Below are the code and all the weights of a small trained network. Each question names an input and a class and asks about switching units off, where a switched-off unit gives its printed mean instead of its output.

import numpy as np


def w(rows, s, z=0):
    codes = np.array(rows[::2]) - 128.0
    scale = np.full(codes.shape[1], s)
    scale[-1] = z or s
    return codes * scale


def norm(h):
    return h / np.sqrt((h * h).mean(-1, keepdims=True) + 1e-5)


def f(y):
    return np.maximum(y, 0)


def log_softmax(a):
    a = a - a.max(-1, keepdims=True)
    return a - np.log(np.exp(a).sum(-1, keepdims=True))


def net(x, mask):
    res = np.array(x, float).reshape(1, 6) / 4 @ E
    u = 0
    for l in range(4):
        y = f(norm(res) @ A[l][:, :-1].T + A[l][:, -1])
        res = res + np.where(mask[u : u + 6], y, B[l][:, -1]) @ B[l][:, :-1]
        u += 6
    return log_softmax(norm(res)[-1] @ U[:, :-1].T + U[:, -1])


A, B = {}, {}
E = w([
[81,147,158,180,152,99,62],'x0',
[215,102,121,95,86,143,54],'x1',
[211,156,224,43,153,148,122],'x2',
[128,95,176,67,153,83,162],'x3',
[227,88,177,155,127,1,104],'x4',
[98,88,168,178,200,141,148],'x5',
],0.008)
A[0] = w([
[98,84,68,171,118,212,48,50],'L0N1',
[109,103,155,11,123,187,136,4],'L0N2',
[72,135,127,2,128,109,84,48],'L0N3',
[135,59,215,175,139,102,139,81],'L0N4',
[115,114,104,159,79,88,105,76],'L0N5',
[228,124,177,106,97,104,113,111],'L0N6',
],0.0077,0.0039)
B[0] = w([
[144,2,175,166,116,114,145,241],'L0N1',
[92,158,187,85,95,152,183,206],'L0N2',
[132,98,226,180,57,166,159,185],'L0N3',
[115,26,125,8,138,44,133,211],'L0N4',
[63,224,200,94,132,157,96,182],'L0N5',
[169,173,74,189,157,76,168,254],'L0N6',
],0.0071,0.004)
A[1] = w([
[62,77,121,136,125,192,68,254],'L1N1',
[100,149,186,130,138,156,129,196],'L1N2',
[136,75,186,115,229,77,108,156],'L1N3',
[9,140,86,186,153,126,193,7],'L1N4',
[132,115,179,41,154,119,161,3],'L1N5',
[96,139,51,79,96,203,37,38],'L1N6',
],0.011,0.0019)
B[1] = w([
[157,151,115,226,79,80,189,254],'L1N1',
[148,189,69,135,141,173,58,199],'L1N2',
[139,45,100,171,158,118,131,254],'L1N3',
[66,238,19,2,179,162,95,251],'L1N4',
[48,59,125,149,148,158,113,209],'L1N5',
[152,56,175,225,165,130,107,190],'L1N6',
],0.011,0.0066)
A[2] = w([
[130,178,181,178,131,141,142,92],'L2N1',
[108,175,147,141,137,95,8,137],'L2N2',
[166,142,219,66,159,67,106,139],'L2N3',
[108,70,192,81,52,46,125,86],'L2N4',
[125,134,203,119,108,190,154,79],'L2N5',
[137,109,134,86,192,135,153,4],'L2N6',
],0.011,0.0041)
B[2] = w([
[155,117,86,218,107,151,165,193],'L2N1',
[42,144,16,148,138,170,108,253],'L2N2',
[68,189,91,215,113,210,137,210],'L2N3',
[102,149,8,254,175,187,115,244],'L2N4',
[100,108,174,41,116,189,232,219],'L2N5',
[133,75,121,131,162,178,20,171],'L2N6',
],0.0088,0.003)
A[3] = w([
[52,177,100,107,73,56,100,6],'L3N1',
[199,150,123,106,82,76,127,66],'L3N2',
[124,129,115,157,164,4,111,87],'L3N3',
[119,121,109,137,164,158,162,226],'L3N4',
[166,105,77,176,81,67,89,245],'L3N5',
[139,85,153,126,126,90,102,92],'L3N6',
],0.012,0.0022)
B[3] = w([
[142,217,15,49,196,226,38,176],'L3N1',
[179,62,162,2,125,54,110,140],'L3N2',
[123,140,188,140,79,208,77,195],'L3N3',
[168,162,114,105,58,112,42,214],'L3N4',
[102,205,147,158,46,68,205,254],'L3N5',
[111,219,77,134,176,139,122,151],'L3N6',
],0.0097,0.0092)
U = w([
[187,161,153,47,82,69,150,120],'0',
[75,199,68,97,142,173,88,139],'1',
[125,172,237,78,225,66,152,7],'2',
[123,175,243,75,229,59,150,2],'3',
[104,120,250,76,87,196,170,124],'4',
[129,144,130,216,79,106,124,144],'5',
[109,57,139,132,219,120,82,132],'6',
],0.022,0.028)

Each question gives the input, the list of numbers given to net, and the class t.
The units are the neurons (one row each of A and B). Each row of codes is followed by its name. A weight is (code - 128) times the scale printed after its matrix; where a second scale follows, it is the last column's (A, B and U).
mask holds one flag per neuron, layer by layer. A switched-off neuron (its flag False) gives its mean, the last column of its row in B, instead of its output. The means were averaged over made-up inputs and are rounded, as every weight is.
A unit's drop is (log p(t) with every unit on - log p(t) with that unit switched off) / (log p(t) with every unit on - log p(t) with every unit switched off).
The circuit of an input: a set's keep is (log p(t) with only the set's units on - log p(t) with every unit switched off) / (log p(t) with every unit on - log p(t) with every unit switched off). Starting from the 12 units with the biggest drops (on a tie, the unit counted first), units are removed one at a time, each time the one whose removal leaves the highest keep (on an exact tie, the one counted first), for as long as the keep stays at least 0.8.
units of the circuit, in order: the units of the circuit, biggest drop first
top k neurons: the k neurons with the biggest drops, biggest first
top k neurons in layer l: the k neurons of layer l with the biggest drops, biggest first
drop of u: that unit's drop, to one decimal
input [2,-3,-7,-3,5,6], class 1: units of the circuit, in order : L1N4
input [-5,2,5,4,2,0], class 6: top 2 neurons : L1N1, L1N5
input [-4,8,5,8,3,-5], class 5: units of the circuit, in order : L2N4, L1N4
input [-7,2,-1,1,3,-3], class 0: top 2 neurons : L0N6, L3N2
input [-6,3,7,-7,4,4], class 0: units of the circuit, in order : L3N2, L2N4
input [-1,-1,-2,2,-1,-7], class 5: top 4 neurons : L1N4, L0N6, L1N6, L3N1
input [-6,-6,6,6,-6,4], class 4: top 4 neurons : L0N2, L2N5, L3N1, L0N6
input [-3,5,-2,3,3,8], class 6: top 3 neurons : L0N4, L1N1, L1N3
input [-3,-1,1,-3,1,-5], class 0: top 2 neurons : L1N4, L3N2
input [0,0,3,2,2,2], class 6: top 3 neurons : L1N1, L0N4, L1N5
input [-5,0,8,3,7,2], class 5: top 3 neurons : L1N4, L0N6, L2N3
input [3,-1,8,5,-5,3], class 4: top 2 neurons : L1N4, L0N2
input [-5,-6,1,-3,3,-6], class 0: top 2 neurons : L1N4, L3N2
input [6,-1,-2,7,-2,6], class 6: units of the circuit, in order : L1N3
input [7,-5,-8,4,7,7], class 1: top 3 neurons in layer 1 : L1N4, L1N6, L1N5
input [0,1,-2,3,2,-2], class 5: top 2 neurons in layer 1 : L1N4, L1N2
input [-7,-2,-4,2,3,-7], class 0: top 2 neurons in layer 2 : L2N2, L2N3
input [8,1,0,-7,0,0], class 5: top 2 neurons in layer 1 : L1N1, L1N4
input [-6,-7,8,4,7,-1], class 6: drop of L1N5 : 0.5
input [-8,8,0,-7,8,-6], class 0: units of the circuit, in order : L3N2
